Below are the code and all the weights of a small trained network. Each question names an input and a class and asks about switching units off, where a switched-off unit gives its printed mean instead of its output.

import numpy as np


def w(rows, s, z=0):
    codes = np.array(rows[::2]) - 128.0
    scale = np.full(codes.shape[1], s)
    scale[-1] = z or s
    return codes * scale


def norm(h):
    return h / np.sqrt((h * h).mean(-1, keepdims=True) + 1e-5)


def f(y):
    return y / 2 * (1 + np.tanh(0.7978845608 * (y + 0.044715 * y**3)))


def log_softmax(a):
    a = a - a.max(-1, keepdims=True)
    return a - np.log(np.exp(a).sum(-1, keepdims=True))


def net(x, mask):
    res = np.array(x, float).reshape(1, 6) / 4 @ E
    u = 0
    for l in range(2):
        y = f(norm(res) @ A[l][:, :-1].T + A[l][:, -1])
        res = res + np.where(mask[u : u + 7], y, B[l][:, -1]) @ B[l][:, :-1]
        u += 7
    return log_softmax(norm(res)[-1] @ U[:, :-1].T + U[:, -1])


A, B = {}, {}
E = w([
[100,126,135,98,154,115,180,130],'x0',
[141,144,141,153,69,26,103,148],'x1',
[163,111,70,140,53,163,102,141],'x2',
[169,169,130,28,194,83,80,100],'x3',
[67,58,174,130,178,102,92,69],'x4',
[255,94,121,192,142,163,145,133],'x5',
],0.0085)
A[0] = w([
[130,143,146,167,90,96,181,134,80],'L0N0',
[75,122,183,62,140,65,137,129,177],'L0N1',
[114,76,175,169,99,164,186,84,63],'L0N2',
[59,130,168,162,143,117,101,161,102],'L0N3',
[120,94,153,192,161,160,158,114,66],'L0N4',
[105,88,139,117,134,82,7,92,159],'L0N5',
[67,91,125,100,107,142,166,120,3],'L0N6',
],0.011,0.0049)
B[0] = w([
[142,164,141,35,170,87,126,97,159],'L0N0',
[151,236,96,104,156,9,187,38,252],'L0N1',
[91,58,116,174,109,140,166,180,191],'L0N2',
[177,211,152,166,83,87,112,91,171],'L0N3',
[123,65,112,116,100,170,96,254,179],'L0N4',
[55,72,40,67,168,111,187,144,253],'L0N5',
[206,130,140,159,110,154,42,127,144],'L0N6',
],0.0092,0.0058)
A[1] = w([
[181,145,28,40,29,121,105,153,142],'L1N0',
[102,136,136,125,197,31,115,35,218],'L1N1',
[74,152,159,34,209,210,113,102,140],'L1N2',
[254,143,177,194,149,107,57,155,31],'L1N3',
[46,144,204,202,64,98,98,153,99],'L1N4',
[157,179,118,162,32,123,158,44,119],'L1N5',
[77,116,182,186,117,27,201,110,252],'L1N6',
],0.0076,0.0036)
B[1] = w([
[83,106,101,183,63,173,176,6,229],'L1N0',
[54,133,100,124,180,65,1,156,254],'L1N1',
[95,208,172,176,140,98,180,172,161],'L1N2',
[207,85,209,58,69,87,24,30,145],'L1N3',
[150,178,72,110,173,206,217,19,148],'L1N4',
[130,159,133,24,172,135,36,71,168],'L1N5',
[98,208,68,87,161,148,203,148,224],'L1N6',
],0.0089,0.0074)
U = w([
[98,3,124,184,123,185,163,244,153],'0',
[56,199,114,56,207,10,139,141,148],'1',
[119,144,68,138,75,201,180,67,173],'2',
[136,50,120,162,173,61,41,87,62],'3',
[140,197,205,151,169,164,169,166,85],'4',
[81,121,181,156,120,119,84,128,8],'5',
[236,115,220,111,69,120,57,74,144],'6',
],0.017,0.013)

Each question gives the input, the list of numbers given to net, and the class t.
The units are the neurons (one row each of A and B). Each row of codes is followed by its name. A weight is (code - 128) times the scale printed after its matrix; where a second scale follows, it is the last column's (A, B and U).
mask holds one flag per neuron, layer by layer. A switched-off neuron (its flag False) gives its mean, the last column of its row in B, instead of its output. The means were averaged over made-up inputs and are rounded, as every weight is.
A unit's drop is (log p(t) with every unit on - log p(t) with that unit switched off) / (log p(t) with every unit on - log p(t) with every unit switched off).
The circuit of an input: a set's keep is (log p(t) with only the set's units on - log p(t) with every unit switched off) / (log p(t) with every unit on - log p(t) with every unit switched off). Starting from the 12 units with the biggest drops (on a tie, the unit counted first), units are removed one at a time, each time the one whose removal leaves the highest keep (on an exact tie, the one counted first), for as long as the keep stays at least 0.8.
circuit, biggest first: the units of the circuit, biggest drop first
top k neurons: the k neurons with the biggest drops, biggest first
top k neurons in layer l: the k neurons of layer l with the biggest drops, biggest first
drop of u: that unit's drop, to one decimal
input [-7,-7,7,6,-3,8], class 6: top neuron in layer 0	[L0N5]
input [-3,-7,-3,1,-5,3], class 4: top 2 neurons in layer 0	[L0N2 L0N5]
input [1,1,8,1,-3,3], class 6: circuit, biggest first	[L0N5 L1N3]
input [5,0,0,-8,2,-1], class 0: top 4 neurons	[L0N2 L0N4 L0N1 L1N0]
input [-7,3,7,5,3,0], class 2: top 2 neurons	[L1N0 L0N1]
input [-6,-2,-1,-1,-3,-2], class 2: top 4 neurons	[L0N1 L0N6 L0N3 L1N1]
input [-5,2,-2,5,-1,4], class 3: top 3 neurons in layer 0	[L0N1 L0N5 L0N4]
input [2,3,6,3,4,5], class 2: circuit, biggest first	[L0N1 L1N1]
input [5,3,7,7,0,7], class 6: top 2 neurons	[L1N3 L0N5]
input [5,-5,0,6,-4,8], class 6: top 3 neurons	[L0N5 L1N3 L1N6]
input [4,7,-6,-6,4,6], class 4: top 2 neurons in layer 1	[L1N1 L1N6]
input [-5,6,7,1,6,3], class 0: circuit, biggest first	[L0N5 L0N1]
input [-5,-7,5,3,-1,6], class 6: top 2 neurons	[L0N5 L1N3]
input [3,3,8,4,-5,-6], class 2: circuit, biggest first	[L1N0]
input [3,-3,2,-8,-7,-1], class 0: top 3 neurons	[L0N1 L0N3 L0N2]
input [-6,-3,-2,3,7,5], class 0: top 2 neurons	[L0N1 L0N4]
input [4,3,-3,-6,-6,0], class 2: top 2 neurons in layer 1	[L1N1 L1N2]
input [5,5,3,-4,-8,-3], class 2: top 2 neurons	[L0N1 L1N0]
input [2,6,6,4,3,6], class 2: top 2 neurons in layer 0	[L0N5 L0N1]
input [-7,7,4,1,-1,5], class 6: circuit, biggest first	[L1N3]
input [3,3,8,4,-3,6], class 6: top 2 neurons	[L0N5 L1N3]
input [-4,0,-1,5,-8,-1], class 6: drop of L0N3	-0.1
input [4,1,6,2,0,1], class 2: drop of L1N0	0.2
input [8,4,7,-2,-3,-5], class 2: drop of L1N0	1.1
